[-6.7 13.4 -10.9 -4.8 -1.6 -0.1 10.4 -15.8 19.3 1.6 1.0 -1.1 -11.5 -39.5 0.4 -54.9 1.7] : [50] & <71>
[9.7 -1.9 -1.5 0.0 -4.2 5.1 -3.5 -7.3 3.0 8.0 7.4 -2.2 5.3 -20.6 1.4 -22.3 -5.5] : [49] & <66>
[5.7 -2.4 4.3 2.5 -5.1 2.4 -9.9 -6.8 -18.6 -3.7 4.2 -1.2 12.2 -0.5 3.9 6.7 2.8] : [50] & <66>
[9.8 5.0 -14.4 -10.7 6.7 -10.8 2.0 3.3 6.7 23.9 0.3 18.1 5.8 -6.4 -4.1 30.1 -5.2] : [50] & <78>
[-2.7 14.6 -6.5 -8.6 0.3 10.6 18.0 -20.7 23.2 7.6 6.0 -7.1 -9.3 -70.1 -4.6 -76.3 -13.0] : [50] & <71>
[11.8 -4.3 -1.2 3.3 -1.0 6.7 1.0 -0.4 -11.4 10.1 14.4 -14.4 0.0 -1.9 5.1 -16.8 0.2] : [54] & <66>
[-5.6 3.9 -3.8 -3.8 3.5 4.3 0.1 -1.0 8.8 7.4 -19.7 13.7 -4.3 -11.9 -0.1 -11.4 -7.4] : [50] & <71>
[1.1 10.6 -13.5 2.9 -4.9 -2.8 -6.8 -26.0 13.1 6.9 -0.4 3.5 -2.8 -25.9 7.2 -37.2 -11.0] : [56] & <66>
[2.2 12.2 -5.4 0.1 -8.5 -4.0 -26.1 -18.9 9.1 7.4 18.5 -8.7 3.5 -36.0 3.0 -54.1 -7.4] : [49] & <66>
[-0.7 8.9 3.3 0.9 -4.5 -11.2 -6.4 -13.1 8.2 1.5 0.9 6.7 16.5 -16.1 2.7 14.7 -10.9] : [54] & <66>
[-10.0 -0.7 -4.4 -1.8 1.6 18.0 1.9 8.8 -14.5 -1.4 -0.4 -19.6 -4.1 -3.8 -2.8 1.8 16.6] : [49] & <71>
[7.4 2.8 1.8 -0.6 -9.0 10.8 -10.8 -13.5 -8.1 0.8 13.5 -10.1 5.4 -7.6 5.1 -25.5 6.5] : [49] & <66>
[8.7 4.7 -8.5 0.6 -3.9 13.9 -6.3 -5.0 -8.4 7.2 14.9 -11.3 4.0 -27.3 5.0 -69.8 -2.8] : [49] & <66>
[6.5 2.4 5.8 -3.4 -5.6 -5.1 1.6 -11.8 -1.1 4.2 34.6 -13.9 4.0 -16.0 4.4 -26.6 -11.8] : [54] & <66>
[8.7 8.8 -1.2 4.2 1.3 -2.4 -1.6 -2.9 -14.4 0.8 7.1 -7.8 2.5 -6.1 1.5 -39.0 1.3] : [54] & <66>
[-11.8 4.1 -8.5 -3.2 -2.5 11.7 -5.8 1.9 -7.6 -5.0 -4.5 -10.5 -17.2 7.8 -6.2 -41.4 17.5] : [56] & <72>
[2.8 -1.4 -4.8 8.7 -3.1 1.2 8.1 0.7 -8.6 10.1 15.5 -7.9 8.8 -3.1 1.1 -22.7 -0.6] : [54] & <66>
[-6.2 3.0 -6.1 -3.5 3.5 2.1 5.0 5.2 7.0 10.0 -9.1 17.9 -5.3 -12.4 -0.2 -22.5 -13.7] : [50] & <71>
[10.6 -3.4 -0.5 4.5 -5.4 6.6 3.8 -0.7 -13.8 1.3 10.5 -13.1 18.8 -11.8 8.7 -7.3 -3.3] : [54] & <66>
[6.5 13.3 -25.4 3.9 0.0 4.6 -3.1 -2.4 0.9 -0.3 7.2 4.9 -5.7 -26.5 -3.6 -34.7 9.2] : [50] & <78>
[-7.8 2.6 -3.6 -4.3 -0.1 20.9 11.1 -2.5 -5.6 1.0 -2.8 -13.3 -3.4 -16.9 -4.9 -35.8 -2.0] : [49] & <71>
[-2.8 -6.8 2.4 -0.5 3.6 5.1 15.6 8.1 10.1 11.4 -7.4 12.4 11.3 -13.6 -2.1 -1.7 -16.4] : [54] & <71>
[1.0 0.5 -23.6 9.4 2.5 -1.2 -9.4 13.1 6.5 0.8 -4.7 22.0 -5.7 -8.8 0.3 3.5 1.0] : [50] & <70>
[1.7 7.5 -15.1 0.7 -5.1 6.3 -8.6 -7.1 3.6 3.0 12.9 -8.5 -2.2 -20.1 -0.7 -53.7 4.5] : [56] & <66>
[-8.6 5.6 -8.6 -15.4 0.6 6.3 1.2 -11.0 13.2 -3.6 -5.6 1.6 -15.4 -19.2 -10.3 -44.3 -5.0] : [50] & <71>
[1.0 -0.9 3.4 -6.3 5.4 13.8 -1.9 7.8 7.4 9.2 -8.8 12.3 -11.6 -12.3 6.5 -34.5 -3.7] : [56] & <71>
[5.2 8.6 -28.8 7.6 -5.3 12.2 -3.8 1.8 2.9 8.1 -2.4 12.4 -2.7 -13.1 -2.1 -17.7 -3.6] : [56] & <78>
[-11.5 4.9 0.1 -2.3 -2.4 7.8 -7.0 -5.6 12.9 0.5 -9.6 6.6 -2.3 -21.2 1.1 -10.3 -4.4] : [50] & <71>
[7.1 9.6 -19.3 4.3 -0.3 12.3 2.5 12.0 -7.6 6.0 8.1 -0.8 -6.2 -23.6 2.8 -39.3 6.9] : [49] & <70>
[-3.6 -2.5 -4.4 -2.8 -0.2 5.8 3.9 -4.4 4.4 0.2 2.8 9.5 -6.3 -14.8 -4.1 -54.4 13.9] : [50] & <71>
[-2.6 -1.8 -9.8 -1.9 7.9 17.3 13.8 1.7 14.3 14.9 -6.3 5.5 -2.8 -27.1 2.3 -34.3 -18.7] : [49] & <71>
[1.0 2.9 -9.0 -3.8 2.2 2.2 -3.0 -4.9 -1.3 4.4 8.8 9.6 -2.0 -15.3 6.1 -26.0 -6.6] : [56] & <66>
[6.3 3.2 -4.1 7.2 -0.9 -6.5 -3.7 -12.5 -1.3 -2.2 11.6 1.7 -4.0 -4.5 0.8 -35.6 1.3] : [54] & <66>
[7.9 3.5 -17.5 3.9 -2.5 1.3 -7.6 -3.5 2.5 2.2 2.1 16.6 3.0 -16.0 3.7 -7.5 -1.7] : [50] & <70>

[-34.1 12.1 -10.5 7.0 -8.5 31.6 -24.6 -0.3 10.0 38.7 -7.0 8.0 35.0 -33.3 14.0 40.4 29.9] : <92> & (48)
[-14.4 9.4 -12.4 6.7 -8.2 18.3 -3.3 3.8 4.8 19.2 -2.3 2.0 11.8 -16.9 0.7 18.9 2.2] : <92> & (46)
[-5.7 5.7 -9.0 8.3 -6.2 14.7 -3.0 2.2 -0.1 0.4 -7.1 2.4 9.7 -1.4 5.9 15.2 -2.2] : <94> & (46)
[-10.7 17.4 -15.7 8.9 -9.3 19.0 1.2 7.3 -3.1 6.1 -3.1 -2.0 22.4 -8.2 -12.8 13.9 -4.7] : <94> & (48)
[1.5 5.8 -2.8 3.0 -2.7 13.1 -0.6 -4.7 7.3 12.2 -3.3 -2.2 15.8 -5.1 9.2 13.5 1.2] : <92> & (48)
[-16.2 15.1 -6.9 -1.8 -13.1 15.0 -8.7 9.3 -8.2 11.5 -7.8 -0.6 11.8 -14.3 3.7 15.8 5.9] : <93> & (46)
[-1.0 12.5 -10.3 3.8 -16.4 20.4 -10.1 8.6 -6.3 9.1 -8.5 -4.0 22.3 2.7 6.1 16.4 -5.2] : <94> & (48)
[-3.0 6.4 -11.4 4.0 -5.1 16.4 -2.1 -9.6 -3.8 1.3 -12.4 0.6 5.4 -12.8 -10.2 21.0 -17.0] : <94> & (48)
[-11.4 3.8 -4.0 8.3 -5.8 18.8 -3.1 -2.4 -0.8 8.3 -2.9 7.8 11.4 1.0 4.6 18.2 -8.1] : <94> & (48)
[-23.5 47.0 -6.0 8.3 -13.3 4.5 -7.4 7.4 -5.2 20.0 -5.6 -1.9 16.8 -16.2 -1.2 17.2 -8.1] : <93> & (46)
